Below are the code and all the weights of a small trained network. Each question names an input and a class and asks about switching units off, where a switched-off unit gives its printed mean instead of its output.

import numpy as np


def w(rows, s, z=0):
    codes = np.array(rows[::2]) - 128.0
    scale = np.full(codes.shape[1], s)
    scale[-1] = z or s
    return codes * scale


def f(y):
    return np.maximum(y, 0)


def log_softmax(a):
    a = a - a.max(-1, keepdims=True)
    return a - np.log(np.exp(a).sum(-1, keepdims=True))


def net(x, mask):
    res = np.array(x, float).reshape(1, 6) / 4 @ E
    y = f(res @ A[0][:, :-1].T + A[0][:, -1])
    res = res + np.where(mask, y, B[0][:, -1]) @ B[0][:, :-1]
    return log_softmax(res[-1] @ U[:, :-1].T + U[:, -1])


A, B = {}, {}
E = w([
[156,104,174,176,131,59,159,42,201],'x0',
[157,108,122,132,87,146,109,133,136],'x1',
[153,159,247,8,72,115,128,125,118],'x2',
[137,101,117,123,111,144,101,109,129],'x3',
[229,168,44,81,150,109,179,70,83],'x4',
[100,99,118,117,131,123,140,104,118],'x5',
],0.013)
A[0] = w([
[67,142,151,142,80,142,149,153,160,229],'N1',
[253,163,45,72,137,105,211,109,82,208],'N2',
[242,155,61,91,123,105,200,70,78,204],'N3',
[109,132,98,109,99,200,150,192,25,69],'N4',
[67,150,63,207,110,98,111,82,130,51],'N5',
[130,133,158,163,97,69,159,32,249,46],'N6',
[57,96,186,167,115,86,86,179,173,172],'N7',
[153,187,166,198,106,91,91,92,148,168],'N8',
[117,91,78,149,175,101,66,146,120,8],'N9',
[126,157,234,19,75,126,106,54,141,15],'N10',
[121,84,54,253,148,141,140,121,132,67],'N11',
[33,77,193,166,109,133,36,180,150,187],'N12',
[57,164,64,70,104,183,80,213,18,88],'N13',
[111,105,196,77,59,104,174,107,59,20],'N14',
[132,155,209,40,109,97,138,107,99,6],'N15',
[141,101,182,57,117,116,104,118,114,18],'N16',
[108,139,58,107,190,122,165,139,162,50],'N17',
[113,180,127,141,114,156,210,119,134,138],'N18',
[163,105,186,170,133,99,165,31,255,84],'N19',
[135,72,142,117,185,69,126,72,209,154],'N20',
[174,124,144,199,78,19,159,55,196,115],'N21',
[136,109,113,191,147,106,117,144,97,4],'N22',
[46,111,157,139,94,171,205,164,200,153],'N23',
[137,116,45,205,149,93,129,170,135,51],'N24',
[92,136,213,205,97,172,78,171,168,186],'N25',
],0.0095,0.0022)
B[0] = w([
[119,97,143,156,166,131,111,73,138,180],'N1',
[68,7,184,121,183,130,113,32,129,253],'N2',
[87,32,149,148,254,173,72,6,166,245],'N3',
[90,139,43,145,81,56,50,216,47,208],'N4',
[223,127,193,68,127,154,126,201,152,186],'N5',
[82,182,49,168,91,35,119,170,93,215],'N6',
[51,67,131,108,201,206,140,32,111,216],'N7',
[107,160,78,181,177,104,146,154,69,170],'N8',
[144,133,161,109,121,162,150,169,136,168],'N9',
[212,187,162,143,162,163,188,181,197,234],'N10',
[211,200,158,82,88,233,200,183,242,226],'N11',
[73,22,99,108,183,168,103,71,176,247],'N12',
[90,219,21,160,65,47,100,197,12,245],'N13',
[152,126,153,112,115,189,160,182,161,192],'N14',
[204,162,196,118,93,215,186,176,134,207],'N15',
[210,174,140,81,112,122,149,118,133,181],'N16',
[113,118,160,162,122,140,139,145,150,162],'N17',
[118,95,130,137,117,120,115,128,139,144],'N18',
[94,192,69,153,75,47,111,183,52,225],'N19',
[89,147,88,152,115,50,112,156,120,191],'N20',
[44,168,99,111,68,23,108,165,61,221],'N21',
[196,150,123,146,160,158,178,156,156,160],'N22',
[138,85,138,114,148,128,113,51,142,189],'N23',
[184,141,162,78,104,172,216,133,159,199],'N24',
[100,73,156,168,193,156,125,64,115,220],'N25',
],0.0074,0.017)
U = w([
[91,52,132,119,214,144,88,14,140,227],'0',
[97,183,41,126,87,52,82,225,38,145],'1',
[253,166,178,110,124,179,218,236,231,3],'2',
],0.011,0.0014)

Each question gives the input, the list of numbers given to net, and the class t.
The units are the neurons (one row each of A and B). Each row of codes is followed by its name. A weight is (code - 128) times the scale printed after its matrix; where a second scale follows, it is the last column's (A, B and U).
mask holds one flag per neuron, in row order. A switched-off neuron (its flag False) gives its mean, the last column of its row in B, instead of its output. The means were averaged over made-up inputs and are rounded, as every weight is.
A unit's drop is (log p(t) with every unit on - log p(t) with that unit switched off) / (log p(t) with every unit on - log p(t) with every unit switched off).
The circuit of an input: a set's keep is (log p(t) with only the set's units on - log p(t) with every unit switched off) / (log p(t) with every unit on - log p(t) with every unit switched off). Starting from the 12 units with the biggest drops (on a tie, the unit counted first), units are removed one at a time, each time the one whose removal leaves the highest keep (on an exact tie, the one counted first), for as long as the keep stays at least 0.8.
circuit, biggest first: the units of the circuit, biggest drop first
unit that matters most: the unit with the biggest drop
top k neurons: the k neurons with the biggest drops, biggest first
drop of u: that unit's drop, to one decimal
input [8,-1,-6,3,-6,7], class 1: circuit, biggest first	N19
input [-2,1,6,0,-5,-4], class 2: top 3 neurons	N10, N3, N2
input [5,2,4,3,-4,-5], class 1: top 4 neurons	N19, N3, N2, N6
input [-3,2,1,-1,-3,-4], class 0: top 2 neurons	N19, N21
input [-5,2,-6,7,7,-6], class 0: top 2 neurons	N2, N3
input [-5,5,6,5,-6,-8], class 0: top 4 neurons	N12, N25, N11, N7
input [-6,2,-8,0,8,-3], class 0: top 2 neurons	N2, N3
input [-7,6,-8,-1,6,-8], class 2: top 4 neurons	N11, N24, N21, N19
input [5,7,-5,0,-1,-4], class 1: top 2 neurons	N21, N19
input [-4,1,6,-8,-6,3], class 0: top 3 neurons	N12, N7, N11
input [-4,-8,-6,-8,6,-3], class 0: top 3 neurons	N2, N3, N10
input [-8,-2,-1,-7,-8,-1], class 0: top 2 neurons	N12, N7
input [7,2,-8,1,-1,-8], class 2: top 4 neurons	N11, N24, N13, N5
input [-3,0,4,-6,4,-2], class 0: unit that matters most	N2
input [2,2,8,8,-6,-7], class 2: top 2 neurons	N10, N15
input [-8,-6,-2,-4,-8,6], class 0: top 2 neurons	N12, N7
input [-2,8,8,8,5,6], class 2: drop of N10	0.2
input [-5,4,5,3,8,-7], class 0: drop of N3	0.1
input [5,6,-3,7,-4,5], class 1: drop of N19	0.5
input [-1,-8,-6,-3,4,3], class 2: unit that matters most	N11
input [-6,-7,8,-2,6,4], class 2: drop of N15	1.4
